Below is a small trained network, with its code and all its weights. Each question gives an input and a class and asks what happens when units are switched off, that is, made to give their printed mean instead of their output.

import numpy as np


def w(rows, s, z=0):
    codes = np.array(rows[::2]) - 128.0
    scale = np.full(codes.shape[1], s)
    scale[-1] = z or s
    return codes * scale


def f(y):
    return y / 2 * (1 + np.tanh(0.7978845608 * (y + 0.044715 * y**3)))


def log_softmax(a):
    a = a - a.max(-1, keepdims=True)
    return a - np.log(np.exp(a).sum(-1, keepdims=True))


def net(x, mask):
    res = np.array(x, float).reshape(1, 7) / 4 @ E
    y = f(res @ A[0][:, :-1].T + A[0][:, -1])
    res = res + np.where(mask, y, B[0][:, -1]) @ B[0][:, :-1]
    return log_softmax(res[-1] @ U[:, :-1].T + U[:, -1])


A, B = {}, {}
E = w([
[136,94,52,80,197,110],'x0',
[73,1,131,59,86,141],'x1',
[119,123,215,178,103,65],'x2',
[93,120,101,58,122,129],'x3',
[215,137,119,150,70,35],'x4',
[162,94,129,164,147,141],'x5',
[112,140,94,109,153,173],'x6',
],0.008)
A[0] = w([
[67,110,147,122,153,199,36],'N0',
[112,34,40,138,149,88,206],'N1',
[152,214,168,127,161,92,23],'N2',
[145,178,209,132,21,178,157],'N3',
[104,91,168,93,152,112,103],'N4',
[41,155,173,135,208,116,62],'N5',
[166,175,79,147,122,164,19],'N6',
[137,170,83,123,163,217,60],'N7',
[136,196,157,136,166,162,91],'N8',
[215,141,143,112,160,166,196],'N9',
[68,85,158,106,68,247,128],'N10',
[112,172,136,169,186,100,45],'N11',
[114,91,151,127,139,130,55],'N12',
[128,43,163,134,70,162,68],'N13',
[138,133,197,174,151,75,203],'N14',
[161,38,140,181,97,2,158],'N15',
[195,140,228,189,141,226,170],'N16',
[171,218,100,128,105,139,100],'N17',
[116,139,103,110,141,173,57],'N18',
[160,85,16,107,96,173,134],'N19',
[143,154,131,97,124,158,1],'N20',
[121,76,163,143,147,92,213],'N21',
[194,97,82,164,143,149,230],'N22',
],0.0088,0.002)
B[0] = w([
[145,91,148,127,179,133,197],'N0',
[97,166,102,135,128,177,216],'N1',
[129,117,105,194,94,149,192],'N2',
[162,173,80,125,211,205,235],'N3',
[154,123,3,122,115,135,158],'N4',
[155,50,159,114,146,91,179],'N5',
[98,135,118,182,88,130,165],'N6',
[101,84,144,71,93,111,208],'N7',
[154,43,117,179,72,64,186],'N8',
[68,131,113,89,99,172,174],'N9',
[198,104,63,145,169,80,254],'N10',
[101,86,55,137,104,105,168],'N11',
[90,84,139,154,113,139,134],'N12',
[94,165,69,175,83,185,198],'N13',
[114,150,150,94,73,159,216],'N14',
[116,85,154,114,188,131,245],'N15',
[118,121,91,101,120,201,237],'N16',
[128,67,136,168,111,110,198],'N17',
[122,75,198,112,110,152,157],'N18',
[64,113,171,177,93,136,218],'N19',
[110,89,118,107,147,82,122],'N20',
[61,155,105,125,130,161,171],'N21',
[94,173,192,84,172,155,184],'N22',
],0.0068,0.0058)
U = w([
[108,108,92,178,91,84,191],'0',
[135,140,173,105,109,121,250],'1',
[105,214,132,138,201,122,205],'2',
[128,255,109,84,188,159,122],'3',
[70,152,159,146,114,104,13],'4',
[203,77,157,138,153,81,53],'5',
],0.0095,0.0021)

Each question gives the input, the list of numbers given to net, and the class t.
The units are the neurons (one row each of A and B). Each row of codes is followed by its name. A weight is (code - 128) times the scale printed after its matrix; where a second scale follows, it is the last column's (A, B and U).
mask holds one flag per neuron, in row order. A switched-off neuron (its flag False) gives its mean, the last column of its row in B, instead of its output. The means were averaged over made-up inputs and are rounded, as every weight is.
A unit's drop is (log p(t) with every unit on - log p(t) with that unit switched off) / (log p(t) with every unit on - log p(t) with every unit switched off).
The circuit of an input: a set's keep is (log p(t) with only the set's units on - log p(t) with every unit switched off) / (log p(t) with every unit on - log p(t) with every unit switched off). Starting from the 12 units with the biggest drops (on a tie, the unit counted first), units are removed one at a time, each time the one whose removal leaves the highest keep (on an exact tie, the one counted first), for as long as the keep stays at least 0.8.
circuit, biggest first: the units of the circuit, biggest drop first
most important unit: the unit with the biggest drop
top k neurons: the k neurons with the biggest drops, biggest first
drop of u: that unit's drop, to one decimal
input [1,-8,-4,4,4,-5,-4], class 0: circuit, biggest first -> [N17 N2 N3]
input [5,0,-7,6,7,-6,-2], class 4: circuit, biggest first -> [N19 N10]
input [-7,-5,3,1,2,5,-2], class 3: circuit, biggest first -> [N3]
input [-6,-8,-1,-1,-2,0,6], class 0: circuit, biggest first -> [N8 N17]
input [7,-7,7,-7,4,-4,4], class 0: circuit, biggest first -> [N11 N2]
input [-4,-8,6,-8,-2,2,3], class 0: circuit, biggest first -> [N8 N11]
input [-5,3,-2,1,-7,2,-3], class 5: circuit, biggest first -> [N10 N0]
input [2,-6,-1,-7,-4,4,0], class 0: circuit, biggest first -> [N8 N11]
input [-1,-8,-1,-1,4,5,-2], class 0: top 4 neurons -> [N17 N2 N8 N11]
input [-2,2,5,7,-7,-5,5], class 5: top 3 neurons -> [N10 N5 N0]
input [-3,-8,-2,4,1,5,2], class 0: top 2 neurons -> [N8 N17]
input [-2,5,5,-1,7,7,-2], class 2: drop of N15 -> 0.1
input [-6,5,-8,-4,8,7,3], class 4: drop of N6 -> 0.0
input [-8,-5,8,1,1,-4,2], class 3: drop of N17 -> -0.2
input [8,-3,8,-4,2,7,3], class 3: most important unit -> N22
